Here is a tiny trained network, its code and every weight. The questions are about switching its units off for an input and a class, where a switched-off unit gives its printed mean instead of its output.

import numpy as np


def w(rows, s, z=0):
    codes = np.array(rows[::2]) - 128.0
    scale = np.full(codes.shape[1], s)
    scale[-1] = z or s
    return codes * scale


def f(y):
    return y / 2 * (1 + np.tanh(0.7978845608 * (y + 0.044715 * y**3)))


def log_softmax(a):
    a = a - a.max(-1, keepdims=True)
    return a - np.log(np.exp(a).sum(-1, keepdims=True))


def net(x, mask):
    res = np.array(x, float).reshape(1, 8) / 4 @ E
    y = f(res @ A[0][:, :-1].T + A[0][:, -1])
    res = res + np.where(mask, y, B[0][:, -1]) @ B[0][:, :-1]
    return log_softmax(res[-1] @ U[:, :-1].T + U[:, -1])


A, B = {}, {}
E = w([
[153,53,25,229,228,70,181,124,121,62,174,138],'x0',
[121,134,47,139,152,212,134,111,190,182,86,83],'x1',
[27,161,139,247,173,183,144,193,100,10,63,154],'x2',
[128,135,122,130,129,122,124,129,122,129,126,126],'x3',
[178,156,64,82,95,166,237,51,79,94,124,218],'x4',
[129,131,137,136,116,120,147,125,135,128,122,117],'x5',
[118,125,127,131,128,128,130,123,124,136,130,129],'x6',
[124,133,130,135,121,130,133,127,129,130,138,122],'x7',
],0.014)
A[0] = w([
[110,63,165,159,172,63,34,199,191,175,164,11,60],'N1',
[221,83,107,64,117,57,110,71,166,223,199,101,32],'N2',
[147,97,4,130,170,229,111,102,235,183,103,33,22],'N3',
[187,117,73,96,109,140,203,81,85,150,139,177,1],'N4',
[161,44,48,191,193,64,154,117,128,101,174,110,33],'N5',
[164,87,221,93,116,3,99,138,76,39,214,154,32],'N6',
],0.008,0.0057)
B[0] = w([
[196,135,108,24,140,124,203,84,130,32,186,207,251],'N1',
[57,157,120,206,180,180,79,205,206,62,67,141,243],'N2',
[162,55,130,181,147,70,143,154,2,214,138,114,209],'N3',
[161,158,78,99,78,101,160,122,161,88,178,180,176],'N4',
[96,178,208,45,11,170,52,133,164,138,82,74,220],'N5',
[196,80,128,224,169,91,150,118,75,237,132,80,214],'N6',
],0.0093,0.022)
U = w([
[195,127,70,79,133,123,208,66,129,76,164,190,254],'0',
[69,127,125,238,194,147,120,189,147,37,95,133,80],'1',
[191,104,124,173,149,103,154,117,76,248,144,116,62],'2',
[143,157,216,17,46,151,64,124,158,226,112,95,96],'3',
],0.012,0.0028)

Each question gives the input, the list of numbers given to net, and the class t.
The units are the neurons (one row each of A and B). Each row of codes is followed by its name. A weight is (code - 128) times the scale printed after its matrix; where a second scale follows, it is the last column's (A, B and U).
mask holds one flag per neuron, in row order. A switched-off neuron (its flag False) gives its mean, the last column of its row in B, instead of its output. The means were averaged over made-up inputs and are rounded, as every weight is.
A unit's drop is (log p(t) with every unit on - log p(t) with that unit switched off) / (log p(t) with every unit on - log p(t) with every unit switched off).
The circuit of an input: a set's keep is (log p(t) with only the set's units on - log p(t) with every unit switched off) / (log p(t) with every unit on - log p(t) with every unit switched off). Starting from all 6 units, units are removed one at a time, each time the one whose removal leaves the highest keep (on an exact tie, the one counted first), for as long as the keep stays at least 0.8.
circuit, biggest first: the units of the circuit, biggest drop first
most important unit: the unit with the biggest drop
top k neurons: the k neurons with the biggest drops, biggest first
drop when u is switched off: that unit's drop, to one decimal
input [1,8,0,4,3,2,-6,6], class 2: most important unit -> N3
input [-3,-4,4,2,-5,-8,-3,-1], class 0: top 3 neurons -> N2; N5; N1
input [3,-7,5,-5,-8,7,6,4], class 0: top 2 neurons -> N1; N2
input [-4,0,5,-5,-6,-5,-8,8], class 0: circuit, biggest first -> N2; N1
input [2,-4,2,-2,2,-6,-5,3], class 2: circuit, biggest first -> N2; N1
input [6,-3,-2,-2,-5,0,-6,-4], class 3: top 2 neurons -> N5; N4
input [5,-6,4,-4,3,8,8,7], class 2: top 2 neurons -> N2; N6
input [-3,-6,4,3,5,-3,3,-4], class 2: top 3 neurons -> N1; N2; N5
input [-6,-6,-7,-6,-3,4,-8,-8], class 1: top 3 neurons -> N2; N5; N3
input [0,6,3,-7,-1,1,1,-1], class 2: top 2 neurons -> N2; N3
input [5,2,-8,-5,5,-2,-6,-3], class 1: top 2 neurons -> N2; N1
input [-4,1,-2,7,-4,7,-8,7], class 0: circuit, biggest first -> N5; N1
input [-5,-3,-2,8,-6,-7,-3,1], class 0: top 2 neurons -> N1; N5
input [2,-4,-2,-4,-4,-3,-2,-1], class 0: most important unit -> N1
input [2,-7,-5,-4,5,7,1,1], class 2: top 2 neurons -> N6; N1
input [-3,0,-4,6,3,1,-5,3], class 1: circuit, biggest first -> N1; N5; N2
input [1,5,0,7,4,7,7,5], class 2: top 3 neurons -> N1; N3; N2
input [4,6,0,-3,2,3,7,1], class 2: top 2 neurons -> N3; N1
input [5,3,3,-4,2,-5,2,-2], class 3: top 3 neurons -> N5; N2; N1
input [-4,-3,-5,6,5,-3,6,-1], class 0: most important unit -> N5
input [7,-4,5,7,-5,1,-2,-6], class 3: circuit, biggest first -> N5; N2
input [6,-7,-8,3,-2,-3,1,-8], class 1: top 2 neurons -> N2; N3
input [-7,5,-8,-1,1,-8,-6,6], class 1: top 2 neurons -> N2; N5
input [6,-2,-3,-2,4,4,3,-2], class 3: drop when N5 is switched off -> 0.8
input [-6,6,-7,4,-5,2,4,-3], class 1: drop when N6 is switched off -> 0.1
input [4,-1,-1,0,-8,7,-1,-3], class 0: drop when N1 is switched off -> 1.2
input [4,6,-1,1,-3,5,-4,-1], class 2: circuit, biggest first -> N3
input [-2,7,-5,-7,-8,2,8,5], class 0: drop when N3 is switched off -> 0.0
